Here is a tiny trained network, its code and every weight. The questions are about switching its units off for an input and a target symbol, where a switched-off unit gives its printed mean instead of its output.

import numpy as np


def w(rows, s, z=0):
    codes = np.array(rows[::2]) - 128.0
    scale = np.full(codes.shape[1], s)
    scale[-1] = z or s
    return codes * scale


def norm(h):
    return h / np.sqrt((h * h).mean(-1, keepdims=True) + 1e-5)


def f(y):
    return y / 2 * (1 + np.tanh(0.7978845608 * (y + 0.044715 * y**3)))


def softmax(a):
    e = np.exp(a - a.max(-1, keepdims=True))
    return e / e.sum(-1, keepdims=True)


def log_softmax(a):
    a = a - a.max(-1, keepdims=True)
    return a - np.log(np.exp(a).sum(-1, keepdims=True))


def net(x, mask):
    ids = ['ΓΛΠΦΨβεζημτω'.index(c) for c in x.split()]
    T = len(ids)
    res = E[ids] + P[:T]
    u = 0
    for l in range(3):
        q, k, v = (norm(res) @ M[l].T for M in (Q, K, V))
        z = softmax(np.where(np.tri(T) > 0, q @ k.T / 3**0.5, -1e9)) @ v
        res = res + np.where(mask[u], z, O[l][:, -1]) @ O[l][:, :-1]
        u += 1
        y = f(norm(res) @ A[l][:, :-1].T + A[l][:, -1])
        res = res + np.where(mask[u : u + 12], y, B[l][:, -1]) @ B[l][:, :-1]
        u += 12
    return log_softmax(norm(res)[-1] @ U[:, :-1].T + U[:, -1])


Q, K, V, O, A, B = {}, {}, {}, {}, {}, {}
E = w([
[75,143,90,221],'Γ',
[73,66,115,28],'Λ',
[35,75,105,203],'Π',
[67,148,151,211],'Φ',
[17,195,157,163],'Ψ',
[94,111,177,189],'β',
[55,96,108,170],'ε',
[167,10,30,119],'ζ',
[37,86,114,223],'η',
[69,133,3,59],'μ',
[70,102,106,124],'τ',
[39,69,214,56],'ω',
],0.014)
P = w([
[1,67,125,228],'0',
[14,67,122,214],'1',
[33,85,126,184],'2',
[59,106,135,163],'3',
[82,122,142,148],'4',
[107,144,146,137],'5',
[124,151,152,115],'6',
[145,162,150,99],'7',
[154,162,157,115],'8',
[141,153,144,137],'9',
],0.0092)
Q[0] = w([
[159,150,104,102],'L0H0',
[5,72,136,160],'L0H0',
[146,152,149,147],'L0H0',
],0.016)
K[0] = w([
[87,33,179,146],'L0H0',
[244,188,163,88],'L0H0',
[116,55,116,100],'L0H0',
],0.011)
V[0] = w([
[166,6,72,136],'L0H0',
[180,132,249,254],'L0H0',
[181,55,175,111],'L0H0',
],0.0073)
O[0] = w([
[179,31,96,115,179],'L0H0',
[206,159,176,155,14],'L0H0',
[208,6,206,77,2],'L0H0',
],0.012,0.0028)
A[0] = w([
[121,155,108,133,85],'L0N0',
[122,179,145,41,42],'L0N1',
[55,127,246,186,8],'L0N2',
[173,107,128,123,1],'L0N3',
[171,151,26,128,147],'L0N4',
[121,89,76,71,167],'L0N5',
[175,135,67,129,177],'L0N6',
[117,107,123,179,38],'L0N7',
[111,148,123,177,137],'L0N8',
[186,97,126,114,118],'L0N9',
[82,102,102,192,179],'L0N10',
[83,199,135,212,133],'L0N11',
],0.014,0.0034)
B[0] = w([
[129,175,152,125,136],'L0N0',
[98,138,92,72,130],'L0N1',
[102,106,162,147,203],'L0N2',
[85,127,142,167,119],'L0N3',
[48,158,138,199,155],'L0N4',
[119,167,57,138,184],'L0N5',
[71,134,117,255,135],'L0N6',
[164,127,170,115,145],'L0N7',
[152,155,138,107,172],'L0N8',
[55,89,95,139,124],'L0N9',
[157,190,94,111,247],'L0N10',
[147,204,138,65,235],'L0N11',
],0.0085,0.011)
Q[1] = w([
[2,233,11,164],'L1H0',
[139,209,87,140],'L1H0',
[59,178,150,182],'L1H0',
],0.0077)
K[1] = w([
[110,149,156,2],'L1H0',
[54,112,130,21],'L1H0',
[148,135,107,82],'L1H0',
],0.01)
V[1] = w([
[227,193,50,88],'L1H0',
[131,117,167,84],'L1H0',
[184,156,85,247],'L1H0',
],0.013)
O[1] = w([
[203,231,2,129,117],'L1H0',
[54,11,152,230,56],'L1H0',
[197,228,124,246,2],'L1H0',
],0.0093,0.0032)
A[1] = w([
[57,140,137,108,41],'L1N0',
[112,168,163,77,71],'L1N1',
[244,125,249,93,253],'L1N2',
[123,58,168,103,14],'L1N3',
[67,185,111,102,123],'L1N4',
[125,163,42,100,108],'L1N5',
[169,138,240,149,131],'L1N6',
[93,144,118,134,62],'L1N7',
[150,145,164,220,169],'L1N8',
[124,123,104,118,62],'L1N9',
[94,60,150,189,204],'L1N10',
[143,110,120,83,60],'L1N11',
],0.011,0.0035)
B[1] = w([
[84,193,197,98,172],'L1N0',
[82,68,139,102,170],'L1N1',
[204,45,52,48,156],'L1N2',
[140,202,51,174,132],'L1N3',
[107,93,148,94,254],'L1N4',
[106,185,104,68,230],'L1N5',
[126,106,129,9,144],'L1N6',
[121,109,134,121,143],'L1N7',
[162,2,111,102,133],'L1N8',
[120,145,123,130,126],'L1N9',
[212,130,83,91,153],'L1N10',
[144,140,134,164,119],'L1N11',
],0.0078,0.0072)
Q[2] = w([
[140,92,216,63],'L2H0',
[48,161,211,192],'L2H0',
[130,149,204,2],'L2H0',
],0.0067)
K[2] = w([
[226,77,199,191],'L2H0',
[99,99,188,77],'L2H0',
[2,184,48,122],'L2H0',
],0.0077)
V[2] = w([
[104,113,110,2],'L2H0',
[64,147,125,207],'L2H0',
[101,109,78,165],'L2H0',
],0.0098)
O[2] = w([
[153,168,54,86,255],'L2H0',
[98,118,132,229,140],'L2H0',
[74,132,8,206,143],'L2H0',
],0.015,0.0067)
A[2] = w([
[83,150,53,120,112],'L2N0',
[136,168,242,131,127],'L2N1',
[206,133,69,162,157],'L2N2',
[194,91,88,154,45],'L2N3',
[172,129,97,189,100],'L2N4',
[136,111,45,207,255],'L2N5',
[120,153,81,116,161],'L2N6',
[192,98,96,83,140],'L2N7',
[133,229,165,94,127],'L2N8',
[96,131,169,249,172],'L2N9',
[121,181,151,122,136],'L2N10',
[179,127,74,94,172],'L2N11',
],0.012,0.0079)
B[2] = w([
[184,91,159,140,255],'L2N0',
[177,127,154,64,141],'L2N1',
[143,102,101,197,162],'L2N2',
[101,200,112,50,120],'L2N3',
[60,139,153,120,125],'L2N4',
[178,88,253,187,249],'L2N5',
[140,62,127,112,240],'L2N6',
[153,55,136,162,154],'L2N7',
[119,45,126,119,231],'L2N8',
[184,101,209,162,127],'L2N9',
[134,74,90,52,172],'L2N10',
[160,57,132,242,212],'L2N11',
],0.0071,0.0078)
U = w([
[149,179,136,137,147],'Γ',
[111,65,52,79,2],'Λ',
[145,132,151,139,130],'Π',
[178,158,153,91,142],'Φ',
[72,196,186,128,137],'Ψ',
[195,101,133,73,114],'β',
[165,149,108,119,102],'ε',
[122,81,119,173,172],'ζ',
[156,140,159,135,185],'η',
[8,155,66,177,91],'μ',
[158,146,70,109,161],'τ',
[68,43,182,103,132],'ω',
],0.015,0.0097)

Each question gives the input, a string of symbols that net reads in full, and the target symbol t.
The units are the heads (3 rows each of Q, K, V and O) and the neurons (one row each of A and B). Each row of codes is followed by its name. A weight is (code - 128) times the scale printed after its matrix; where a second scale follows, it is the last column's (O, A, B and U).
mask holds one flag per unit, layer by layer, with each layer's heads first. A switched-off unit (its flag False) gives its mean, the last column of its rows in O or B, instead of its output. The means were averaged over made-up inputs and are rounded, as every weight is.
A unit's drop is (log p(t) with every unit on - log p(t) with that unit switched off) / (log p(t) with every unit on - log p(t) with every unit switched off).
The circuit of an input: a set's keep is (log p(t) with only the set's units on - log p(t) with every unit switched off) / (log p(t) with every unit on - log p(t) with every unit switched off). Starting from the 12 units with the biggest drops (on a tie, the unit counted first), units are removed one at a time, each time the one whose removal leaves the highest keep (on an exact tie, the one counted first), for as long as the keep stays at least 0.8.
circuit, biggest first: the units of the circuit, biggest drop first
most important unit: the unit with the biggest drop
top k neurons: the k neurons with the biggest drops, biggest first
k most important neurons of layer l: the k neurons of layer l with the biggest drops, biggest first
drop when u is switched off: that unit's drop, to one decimal
input Γ Φ ε Λ ω β ε ζ Λ Φ, target ζ: most important unit -> L0H0
input β ζ Γ, target ζ: circuit, biggest first -> L0H0, L1H0, L0N11, L2H0
input β Λ η μ Ψ μ ε ε ζ, target ζ: circuit, biggest first -> L2N5, L0N6, L0N4
input τ Γ ε, target τ: circuit, biggest first -> L1H0, L0N10
input Φ Λ ζ Φ β ω μ ε, target μ: 2 most important neurons of layer 0 -> L0N10, L0N11
input τ β ε, target τ: circuit, biggest first -> L0N10, L1H0
input Φ μ μ, target μ: circuit, biggest first -> L0N4, L2H0
input μ ζ μ Π μ μ Φ Γ μ μ, target μ: circuit, biggest first -> L0N4, L0N6
input β ε η, target β: 2 most important neurons of layer 0 -> L0N5, L0N2
input τ τ η, target τ: circuit, biggest first -> L0N10, L1H0, L0N4
input Π Ψ Ψ, target Ψ: 2 most important neurons of layer 0 -> L0N10, L0N2
input τ Π Π, target τ: top 2 neurons -> L0N10, L0N6
input Ψ τ τ ζ ζ β Γ ω Ψ μ, target ω: circuit, biggest first -> L1H0, L0H0
input η Φ ε ζ Λ ω τ Π, target ω: most important unit -> L1H0
input Γ Λ μ μ β Ψ η ζ, target ζ: 2 most important neurons of layer 0 -> L0N11, L0N6
input Γ ω μ, target ω: top 3 neurons -> L0N4, L0N6, L1N5
input Λ μ Φ τ η, target τ: 2 most important neurons of layer 0 -> L0N10, L0N11
input Π Π τ, target τ: top 3 neurons -> L0N4, L0N6, L1N5
input Φ β η, target β: top 2 neurons -> L0N2, L0N5
input Ψ ω Φ ζ τ Φ, target β: most important unit -> L0H0
input ε ω ε μ ζ Π η, target ζ: top 2 neurons -> L0N11, L2N5
input ε Π τ, target τ: 2 most important neurons of layer 0 -> L0N6, L0N4
input τ Φ β η ζ η ω τ η, target ω: top 2 neurons -> L0N10, L0N11
input Γ β β, target β: drop when L0H0 is switched off -> 0.2
input β ε ζ ε, target ζ: drop when L1N9 is switched off -> 0.0
